[[  4  18   4 -27  -3 -18 -11  16 -27  -2  -5   6 -33]
 [-13  -7   3  -2 -41  13   6   0 -25 -20  -1   7  18]
 [-28  -5  -3  10 -29  -8 -23  -1   9 -14   7 -28  15]]
|
[[-33   4  18   4 -27  -3 -18 -11  16 -27  -2  -5   6]
 [ 18 -13  -7   3  -2 -41  13   6   0 -25 -20  -1   7]
 [ 15 -28  -5  -3  10 -29  -8 -23  -1   9 -14   7 -28]]

[[ 27  45]
 [  1 -51]
 [-12  -5]
 [ 10  -7]]
|
[[ 45  27]
 [-51   1]
 [ -5 -12]
 [ -7  10]]

[[ 45  34 -49]
 [ 19  27  12]
 [-25  -3  11]
 [ -4   3  -2]
 [ -2  40 -13]
 [ 21 -27 -36]
 [-38   4  14]]
|
[[-49  45  34]
 [ 12  19  27]
 [ 11 -25  -3]
 [ -2  -4   3]
 [-13  -2  40]
 [-36  21 -27]
 [ 14 -38   4]]

[[  5  10  30  16  -9]
 [ -9  -6 -34 -14 -14]
 [  6 -17  15   2   5]
 [  7  -7  -3   1  -6]
 [  0  12 -53 -13  11]
 [-13  11 -28  -2   4]
 [-14   0   8   1   0]
 [ 16   6   0   6   0]
 [ 13  -8 -44  17  -6]
 [ -3 -12 -29   1   9]]
|
[[ -9   5  10  30  16]
 [-14  -9  -6 -34 -14]
 [  5   6 -17  15   2]
 [ -6   7  -7  -3   1]
 [ 11   0  12 -53 -13]
 [  4 -13  11 -28  -2]
 [  0 -14   0   8   1]
 [  0  16   6   0   6]
 [ -6  13  -8 -44  17]
 [  9  -3 -12 -29   1]]

[[ 44   1  -5  -2  12]
 [-43  -1   5   2 -11]
 [ 43   1  -5  -1  11]
 [ 23   1  -3   0   5]
 [-19  -1   2   0  -5]
 [-24  -1   3   0  -5]
 [ 45   1  -5  -2  12]
 [ 43   1  -6   0  10]
 [ 22   1  -3   1   4]
 [ 41   1  -5  -1  10]]
|
[[ 12  44   1  -5  -2]
 [-11 -43  -1   5   2]
 [ 11  43   1  -5  -1]
 [  5  23   1  -3   0]
 [ -5 -19  -1   2   0]
 [ -5 -24  -1   3   0]
 [ 12  45   1  -5  -2]
 [ 10  43   1  -6   0]
 [  4  22   1  -3   1]
 [ 10  41   1  -5  -1]]

[[-13  -3]
 [-26  27]
 [  4 -29]
 [-16   2]
 [-18   2]
 [ -8 -12]
 [ -4 -11]
 [-12  -2]
 [ 17 -50]]
|
[[ -3 -13]
 [ 27 -26]
 [-29   4]
 [  2 -16]
 [  2 -18]
 [-12  -8]
 [-11  -4]
 [ -2 -12]
 [-50  17]]

[[ 31  27  16  -6  18]
 [ 51  -6   8  12   0]
 [ 36  15  12   3  14]
 [  0 -34  -7  25 -28]
 [-33  56   3 -37  35]
 [ 10 -45  -9  36 -26]
 [-20 -23  -5   7 -10]
 [ 33   0   5   8   6]
 [  7  11   0 -10   9]
 [-34 -14 -11   1  -9]]
|
[[ 18  31  27  16  -6]
 [  0  51  -6   8  12]
 [ 14  36  15  12   3]
 [-28   0 -34  -7  25]
 [ 35 -33  56   3 -37]
 [-26  10 -45  -9  36]
 [-10 -20 -23  -5   7]
 [  6  33   0   5   8]
 [  9   7  11   0 -10]
 [ -9 -34 -14 -11   1]]
---
[[-37 -28  43]
 [ 39  26 -43]
 [-27 -23  38]
 [-38 -28  42]
 [ 35  23 -34]]
|
[[ 26 -43]
 [-23  38]]

[[ -2  18   1 -32]
 [ -9   3  -5  14]
 [  8   7   0  38]
 [ -8  -8  -1  53]
 [ 16   6   1  43]]
|
[[ 3 -5]
 [ 7  0]]

[[  5 -44   4  46 -42]
 [ 32 -50   9  31 -21]
 [  5 -48   6  46 -40]
 [ 33 -52   8  30 -19]
 [ 28 -51  10  34 -24]]
|
[[-50   9]
 [-48   6]]

[[ 34  35 -43  14 -10]
 [-37  30  40  20  21]
 [-30 -16 -44  47 -31]]
|
[[ 30  40]
 [-16 -44]]

[[  3  -5   0]
 [  2   0   0]
 [  0   0   0]
 [-36 -29  43]]
|
[[0 0]
 [0 0]]

[[-57  24 -38]
 [ 47  47   1]
 [-43  19   3]]
|
[[47  1]
 [19  3]]

[[ 26  30   4]
 [ 10 -51 -50]
 [-56   2 -24]
 [-20   7  -2]
 [ 30 -34 -49]]
|
[[-51 -50]
 [  2 -24]]
---
[[ 11   5  -3  -5  11]
 [-46 -23  13  23 -45]
 [-47 -24  13  24 -47]
 [  5   2  -2  -2   5]
 [ 10   5  -3  -5  10]]
|
[[-23  13]
 [-24  13]]

[[-32  43   1]
 [  5  12 -19]
 [-26 -40  25]
 [ 26 -30   4]
 [ 18 -33  37]]
|
[[ 12 -19]
 [-40  25]]

[[ -6  -9  -2  11  -9]
 [ 18  27   5 -31  27]
 [  7  11   2 -13  11]
 [-20 -30  -5  35 -30]
 [ 28  41   7 -48  41]]
|
[[27  5]
 [11  2]]

[[  9  11  31]
 [ -7 -55 -38]
 [ 11  33  43]
 [ 11  31  43]
 [ 23 -30  58]]
|
[[-55 -38]
 [ 33  43]]

[[ 19  12 -26]
 [-26 -36  53]
 [-39 -28  40]
 [-24  -9  18]]
|
[[-36  53]
 [-28  40]]

[[ 23   6 -39 -31]
 [-20  16  33 -25]
 [-26 -24   9   8]
 [-39  -4 -40 -12]
 [-42 -14   1  31]]
|
[[ 16  33]
 [-24   9]]

[[ 13  28  32  30]
 [ 35  32  24  52]
 [-37 -57 -19 -46]
 [-12  15   7 -14]]
|
[[ 32  24]
 [-57 -19]]

[[ 21  -2 -17 -45 -19]
 [-36  25 -17  13 -27]
 [-12 -12  -9 -25 -47]
 [ 16  32 -27  12  31]
 [ -3   8  26  29  40]]
|
[[ 25 -17]
 [-12  -9]]

[[-40   9  -1 -37 -16]
 [-41  13  10   5 -13]
 [-37  -1  16  29  25]
 [-30  21 -10  40 -13]]
|
[[13 10]
 [-1 16]]
---
[[ 54 -54 -46 -26]
 [ 24 -32 -18  10]]
|
[[ 54 -54]
 [ 24 -32]]

[[-54   8   2 -39]
 [-39 -14  16 -49]
 [ 27  14 -40 -37]]
|
[[-54   8]
 [-39 -14]]

[[-22  -7 -26]
 [ 42   5  39]
 [-25 -51 -40]
 [-13 -26 -48]
 [-22  20  29]]
|
[[-22  -7]
 [ 42   5]]

[[ 14 -10 -49  15]
 [ 30  20 -10  40]
 [  8 -17 -54   2]
 [ 24   3 -38  32]
 [-14  12  52 -10]]
|
[[ 14 -10]
 [ 30  20]]

[[ 16 -21  18  -7]
 [ 17 -35  23 -12]
 [  8  -3   7   0]
 [ -9  48 -20  11]]
|
[[ 16 -21]
 [ 17 -35]]

[[-18  51]
 [-15  44]
 [-19  56]
 [-11  30]]
|
[[-18  51]
 [-15  44]]

[[ 23  13 -21 -24 -44]
 [ -7 -27  11  -6   1]
 [-16 -29  24   9  26]
 [ 15  28  -9  -1  -7]]
|
[[ 23  13]
 [ -7 -27]]
